[[-18.6  -9.7  19.3]
 [ 24.6 -76.1  37.2]
 [ 25.0 -42.6  14.2]]
->
[[ -9.7  19.3]
 [-76.1  37.2]]

[[  6.1   8.8 -69.8]
 [-22.5 -15.8  59.6]
 [ 47.8 -52.4  -5.6]
 [  1.2   8.7 -71.0]
 [ 84.8 -47.5  13.8]]
->
[[  8.8 -69.8]
 [-15.8  59.6]]

[[-16.8  25.9 -33.6]
 [ -3.8  18.3 -17.4]
 [  7.5  22.5  37.6]
 [ 10.9  21.1   9.1]
 [ 11.5  70.8 -27.7]]
->
[[ 25.9 -33.6]
 [ 18.3 -17.4]]

[[-14.8  51.2   0.0  -4.6  -3.4]
 [-11.6 -19.0  76.5  32.1  -0.5]]
->
[[ 51.2   0.0]
 [-19.0  76.5]]

[[-42.6  -5.1  -4.8 -26.6   1.4]
 [ 72.0 -61.5  -7.8   2.8 -17.9]
 [ 22.6 -32.4   4.2  -6.3  -7.6]
 [ -7.7   9.6   6.0  -6.6  -0.7]]
->
[[ -5.1  -4.8]
 [-61.5  -7.8]]

[[-28.5 -49.3 -39.9 -27.4]
 [ 61.3  57.9  18.8 -28.0]
 [  0.2  44.3  57.4  41.5]
 [ 39.3  35.8  23.1  32.5]
 [ 30.8  59.5  75.5  54.8]]
->
[[-49.3 -39.9]
 [ 57.9  18.8]]

[[ 17.1  37.2 -62.8]
 [-51.4  51.6  -5.0]]
->
[[ 37.2 -62.8]
 [ 51.6  -5.0]]

[[-31.7  25.8 -59.9 -25.5  21.8]
 [-28.8  22.3 -53.3 -24.6  21.0]
 [-45.0  23.0 -64.6 -37.0  28.8]]
->
[[ 25.8 -59.9]
 [ 22.3 -53.3]]
---
[[-21.2   2.4  -1.8  -0.3  -1.4  18.8 -28.6]
 [-52.2 -13.5  -0.6 -11.6   1.7  43.9 -83.9]
 [ 28.8  10.0   0.2   7.5  -1.4 -23.9  47.9]
 [-16.1  -6.0  -3.4  -1.6  -1.0  14.2 -26.2]
 [ 51.2   8.3   1.1   9.0  -0.6 -43.5  78.9]
 [  5.7   4.4   4.6  -1.3   1.8  -5.8   9.9]
 [-12.0  -7.8   1.6  -6.0   2.1   9.3 -22.8]
 [ 33.3   2.2  -0.7   5.7  -0.7 -28.1  49.6]]
->
[[-21.2   2.4  -1.8  -0.3  -1.4  18.8 -28.6]
 [ 28.8  10.0   0.2   7.5  -1.4 -23.9  47.9]
 [ 51.2   8.3   1.1   9.0  -0.6 -43.5  78.9]
 [-12.0  -7.8   1.6  -6.0   2.1   9.3 -22.8]]

[[-49.5  -1.0  17.1   7.7  -2.4 -12.4  71.0  -1.3 -25.3  -1.0 -27.7 -36.5
    9.3]
 [  1.6  18.6   4.5 -40.2  50.6 -53.4   9.7 -19.3 -60.6 -26.6  13.9   7.3
  -23.5]]
->
[[-49.5  -1.0  17.1   7.7  -2.4 -12.4  71.0  -1.3 -25.3  -1.0 -27.7 -36.5
    9.3]]

[[-71.7  25.4]
 [ -1.7  56.2]]
->
[[-71.7  25.4]]

[[ 39.4 -23.7   1.5  10.6 -29.5  24.0 -12.1  20.2 -27.1  27.1 -20.3 -20.8
  -32.9 -29.6]
 [ 30.8 -22.9 -37.5 -20.1 -23.1  59.9  32.1  36.5   0.6  28.8 -16.8 -31.0
   -8.9 -34.9]
 [ 16.9   2.3  -0.1  28.8  12.3  15.1  28.7   6.5   3.1  22.4   2.0   1.1
   17.5   6.6]
 [-22.0 -27.5  40.4  61.2 -87.0 -51.6 -30.5  60.1  -7.8  23.1 -37.9 -34.2
  -52.8 -15.2]]
->
[[ 39.4 -23.7   1.5  10.6 -29.5  24.0 -12.1  20.2 -27.1  27.1 -20.3 -20.8
  -32.9 -29.6]
 [ 16.9   2.3  -0.1  28.8  12.3  15.1  28.7   6.5   3.1  22.4   2.0   1.1
   17.5   6.6]]

[[ 16.4   7.2 -37.6  30.8  10.2 -43.7]
 [-35.3  29.9  46.2 -19.3 -38.1   7.0]
 [-52.0  40.7  39.2 -24.4  -2.2  16.1]
 [ 20.3 -30.4 -56.8  36.7  40.5 -43.6]
 [-84.4  43.6  71.9 -26.8  45.8  36.5]
 [ 29.6 -17.6  12.7 -33.0 -56.5   1.6]
 [ 34.5  -1.7 -39.8  51.1  -5.2 -35.2]
 [  8.3 -10.8 -28.3  27.8   8.4 -37.2]]
->
[[ 16.4   7.2 -37.6  30.8  10.2 -43.7]
 [-52.0  40.7  39.2 -24.4  -2.2  16.1]
 [-84.4  43.6  71.9 -26.8  45.8  36.5]
 [ 34.5  -1.7 -39.8  51.1  -5.2 -35.2]]

[[-30.0 -23.9   0.8 -28.2   8.1  15.5 -20.8 -14.0  -8.7   1.8  18.1 -23.6
  -10.6]
 [  2.9  13.0 -25.7   6.4 -18.0 -28.4  35.0  75.4 -46.4 -10.1 -21.1   3.3
   37.2]
 [-12.8  -9.6  20.7 -11.1  17.6  27.6 -23.0 -57.9  13.7  21.1  -5.6  -6.7
  -22.9]
 [-22.6 -18.6  16.7 -21.6  27.1  18.2 -20.3 -39.7  -2.9  12.7  10.8 -17.3
    3.9]
 [-27.3 -19.3  -1.7 -12.1   8.6  12.6 -12.3  15.5 -12.7   7.2 -15.4 -17.5
   10.9]
 [-21.4 -23.9  -6.1 -20.5 -19.6 -14.3 -48.6 -10.9   7.9 -14.3  20.7 -32.0
  -43.1]
 [ 15.4  13.7 -30.4  14.2 -29.5 -29.9  14.8  44.1 -12.4 -20.2   8.3   9.3
   -4.1]]
->
[[-30.0 -23.9   0.8 -28.2   8.1  15.5 -20.8 -14.0  -8.7   1.8  18.1 -23.6
  -10.6]
 [-12.8  -9.6  20.7 -11.1  17.6  27.6 -23.0 -57.9  13.7  21.1  -5.6  -6.7
  -22.9]
 [-27.3 -19.3  -1.7 -12.1   8.6  12.6 -12.3  15.5 -12.7   7.2 -15.4 -17.5
   10.9]
 [ 15.4  13.7 -30.4  14.2 -29.5 -29.9  14.8  44.1 -12.4 -20.2   8.3   9.3
   -4.1]]

[[ 44.5 -30.4  -0.6   0.7]
 [ 66.4 -17.5 -20.2  74.4]
 [-74.8  53.4 -62.5 -26.5]
 [-56.8  83.4 -24.1 -86.0]
 [-39.2  62.8  20.0 -28.9]
 [-29.6 -66.6 -32.4 -77.4]
 [ 44.3  18.6  25.5 -71.3]]
->
[[ 44.5 -30.4  -0.6   0.7]
 [-74.8  53.4 -62.5 -26.5]
 [-39.2  62.8  20.0 -28.9]
 [ 44.3  18.6  25.5 -71.3]]
